Below are the code and all the weights of a small trained network. Each question names an input and a target symbol and asks about switching units off, where a switched-off unit gives its printed mean instead of its output.

import numpy as np


def w(rows, s, z=0):
    codes = np.array(rows[::2]) - 128.0
    scale = np.full(codes.shape[1], s)
    scale[-1] = z or s
    return codes * scale


def norm(h):
    return h / np.sqrt((h * h).mean(-1, keepdims=True) + 1e-5)


def f(y):
    return np.maximum(y, 0)


def softmax(a):
    e = np.exp(a - a.max(-1, keepdims=True))
    return e / e.sum(-1, keepdims=True)


def log_softmax(a):
    a = a - a.max(-1, keepdims=True)
    return a - np.log(np.exp(a).sum(-1, keepdims=True))


def net(x, mask):
    ids = ['βδεζηθλξστφψω'.index(c) for c in x.split()]
    T = len(ids)
    res = E[ids] + P[:T]
    r = norm(res)
    for j in range(3):
        rows = slice(3 * j, 3 * j + 3)
        q, k, v = (r @ M[0][rows].T for M in (Q, K, V))
        z = softmax(np.where(np.tri(T) > 0, q @ k.T / 3**0.5, -1e9)) @ v
        o = O[0][rows]
        res = res + np.where(mask[j], z, o[:, -1]) @ o[:, :-1]
    y = f(norm(res) @ A[0][:, :-1].T + A[0][:, -1])
    res = res + np.where(mask[3:7], y, B[0][:, -1]) @ B[0][:, :-1]
    return log_softmax(norm(res)[-1] @ U[:, :-1].T + U[:, -1])


Q, K, V, O, A, B = {}, {}, {}, {}, {}, {}
E = w([
[156,204,169,190,74,167,62,208,139,128,111],'β',
[127,104,59,116,73,254,186,112,155,145,106],'δ',
[208,144,243,50,97,179,123,150,107,102,75],'ε',
[69,197,143,105,110,188,65,137,113,52,200],'ζ',
[140,155,177,181,112,161,247,101,73,178,156],'η',
[97,154,120,112,40,180,32,133,32,168,133],'θ',
[48,66,133,162,128,50,120,113,23,111,54],'λ',
[198,72,145,144,167,120,172,109,235,118,205],'ξ',
[30,115,195,178,226,132,45,126,154,153,32],'σ',
[59,173,38,103,153,85,130,196,31,63,163],'τ',
[175,50,59,148,231,219,59,223,50,140,97],'φ',
[154,62,46,206,22,69,128,114,146,127,107],'ψ',
[80,151,152,185,198,183,159,214,134,50,119],'ω',
],0.02)
P = w([
[9,41,240,94,60,138,116,211,132,133,158],'0',
[38,65,213,117,79,152,107,203,127,119,156],'1',
[66,74,200,114,84,165,111,179,120,115,154],'2',
[79,84,181,124,94,159,100,153,118,113,149],'3',
[97,103,172,125,101,152,106,152,118,118,146],'4',
[109,108,161,136,110,153,103,138,121,118,145],'5',
[121,126,155,134,126,151,107,126,121,120,140],'6',
[132,137,144,142,126,151,107,120,130,116,133],'7',
[145,152,130,151,131,149,110,113,127,120,138],'8',
[158,156,119,156,147,151,116,102,127,111,120],'9',
[156,185,105,172,151,144,109,92,135,116,120],'10',
[173,198,93,170,157,138,117,90,133,106,113],'11',
[181,207,71,175,170,131,124,80,143,107,101],'12',
[191,214,85,183,158,148,120,79,138,93,107],'13',
],0.011)
Q[0] = w([
[186,88,118,53,138,38,134,109,221,183,152],'h1',
[195,144,184,120,110,139,169,135,215,93,154],'h1',
[132,106,146,151,112,145,132,120,241,103,185],'h1',
[155,60,126,13,141,179,171,85,145,177,182],'h2',
[239,108,134,183,152,121,125,51,67,174,103],'h2',
[141,88,205,210,190,130,155,142,146,105,96],'h2',
[142,69,24,102,110,41,158,78,56,212,123],'h3',
[104,199,226,160,179,189,129,135,112,9,109],'h3',
[182,110,167,145,188,134,94,119,159,86,161],'h3',
],0.012)
K[0] = w([
[14,10,208,57,88,117,92,197,123,172,147],'h1',
[125,147,182,82,144,124,80,206,81,102,91],'h1',
[122,153,102,136,175,127,89,189,106,99,170],'h1',
[86,39,153,54,136,155,190,213,152,196,157],'h2',
[214,106,100,93,119,118,182,36,101,167,79],'h2',
[188,151,155,173,233,47,151,102,151,110,93],'h2',
[45,99,219,80,101,110,38,227,70,100,131],'h3',
[185,158,74,185,95,123,191,16,150,162,116],'h3',
[173,93,128,158,102,93,194,113,205,170,90],'h3',
],0.012)
V[0] = w([
[204,56,101,217,111,76,168,163,151,90,150],'h1',
[162,152,114,51,200,75,68,129,176,112,205],'h1',
[111,98,16,68,124,154,153,156,195,156,141],'h1',
[183,150,129,89,126,185,152,185,72,123,170],'h2',
[73,132,239,41,191,66,92,174,75,156,171],'h2',
[145,61,153,203,38,41,67,189,148,97,173],'h2',
[128,129,108,78,139,117,206,124,199,215,179],'h3',
[107,144,74,41,113,168,110,136,188,103,2],'h3',
[114,54,59,144,61,74,80,75,188,64,177],'h3',
],0.0069)
O[0] = w([
[118,220,131,69,106,71,80,169,197,134,113,3],'h1',
[57,75,134,54,111,130,71,170,97,105,170,41],'h1',
[167,79,49,58,132,195,77,122,175,81,121,108],'h1',
[132,239,55,120,133,170,204,135,143,135,111,237],'h2',
[197,212,96,116,200,103,144,42,143,165,63,217],'h2',
[154,79,34,86,93,71,74,112,148,116,135,178],'h2',
[197,144,134,208,193,95,97,49,93,47,125,130],'h3',
[122,126,82,76,149,189,122,74,152,121,2,111],'h3',
[80,111,145,142,72,106,55,155,192,36,83,159],'h3',
],0.0077,0.0042)
A[0] = w([
[115,210,156,102,144,136,105,105,168,60,28,16],'n1',
[209,44,63,164,153,179,130,76,196,77,195,59],'n2',
[210,157,187,215,182,23,169,89,248,2,190,11],'n3',
[114,123,202,167,227,149,128,148,73,67,98,3],'n4',
],0.0078,0.0058)
B[0] = w([
[208,106,45,125,119,28,170,178,111,21,196,233],'n1',
[109,206,173,68,97,172,120,114,223,102,215,218],'n2',
[88,254,72,20,134,59,164,128,114,58,111,253],'n3',
[123,5,74,133,128,210,84,160,48,176,114,188],'n4',
],0.01,0.0048)
U = w([
[159,173,161,231,136,95,140,131,119,170,158,113],'β',
[170,137,161,64,154,130,183,60,219,127,107,179],'δ',
[204,167,182,88,81,151,92,132,76,161,92,34],'ε',
[46,118,132,154,167,151,166,142,79,80,155,69],'ζ',
[167,127,193,123,108,89,206,100,90,126,107,111],'η',
[58,168,156,124,101,198,115,68,158,154,100,42],'θ',
[117,93,122,146,76,85,108,64,98,156,136,91],'λ',
[155,146,154,156,91,74,123,184,202,117,166,107],'ξ',
[77,111,157,153,187,108,104,66,160,153,83,180],'σ',
[98,164,136,84,162,120,101,110,108,104,150,198],'τ',
[131,126,173,160,252,154,82,163,196,164,121,146],'φ',
[194,78,66,155,120,168,135,116,152,116,102,209],'ψ',
[103,147,93,109,200,115,173,208,126,142,102,3],'ω',
],0.012,0.0061)

Each question gives the input, a string of symbols that net reads in full, and the target symbol t.
The units are the heads (3 rows each of Q, K, V and O) and the neurons (one row each of A and B). Each row of codes is followed by its name. A weight is (code - 128) times the scale printed after its matrix; where a second scale follows, it is the last column's (O, A, B and U).
mask holds one flag per unit, heads first, then neurons. A switched-off unit (its flag False) gives its mean, the last column of its rows in O or B, instead of its output. The means were averaged over made-up inputs and are rounded, as every weight is.
A unit's drop is (log p(t) with every unit on - log p(t) with that unit switched off) / (log p(t) with every unit on - log p(t) with every unit switched off).
most important unit: the unit with the biggest drop
top k neurons: the k neurons with the biggest drops, biggest first
heads that matter: for each layer, one digit per head in row order, 1 if its drop is at least 0.15 and else 0, layers parted by /
drop of u: that unit's drop, to one decimal
input η ζ ζ ξ δ ζ ζ τ ζ ψ ζ, target ξ: heads that matter => 001
input ξ ξ σ δ τ ζ δ τ ψ σ, target ξ: most important unit => h1
input τ θ ζ φ σ η, target β: heads that matter => 001
input τ β ξ δ δ, target θ: heads that matter => 000
input δ τ ε φ ζ β ζ λ ζ ψ, target ξ: top 2 neurons => [n2 n4]
input τ ζ ζ δ ζ ζ η ζ ζ ζ ζ τ, target β: heads that matter => 100
input ζ θ δ δ η ζ β, target β: heads that matter => 001
input τ ζ ζ θ φ ζ λ ζ, target θ: heads that matter => 111
input δ ζ ω, target ψ: heads that matter => 001
input δ τ σ δ ζ δ τ ζ ζ ζ ζ, target ζ: heads that matter => 100
input τ δ δ λ ζ ζ λ, target σ: top 2 neurons => [n1 n4]
input ζ ζ η ζ η σ, target β: heads that matter => 101
input ω ψ δ, target δ: heads that matter => 110
input η δ σ θ ζ ζ τ τ η θ τ ζ θ, target β: heads that matter => 100
input δ ζ ζ δ ζ ψ ζ, target ξ: heads that matter => 001
input ε ζ τ ζ ω ε ζ ψ η ζ ζ, target β: top neuron => [n2]
input δ η ζ η δ θ τ δ β θ ζ τ ζ, target ψ: top 2 neurons => [n1 n3]
input ζ ζ δ λ ξ ζ ε σ σ, target τ: drop of h3 => 0.7
input ζ δ ζ τ ζ θ, target ψ: drop of h3 => -0.1
input ζ ζ η ζ ζ ε τ η ω σ ζ τ, target β: drop of n3 => 0.2
input δ η ω λ ζ τ ζ ζ ξ ξ ψ, target ξ: most important unit => h2
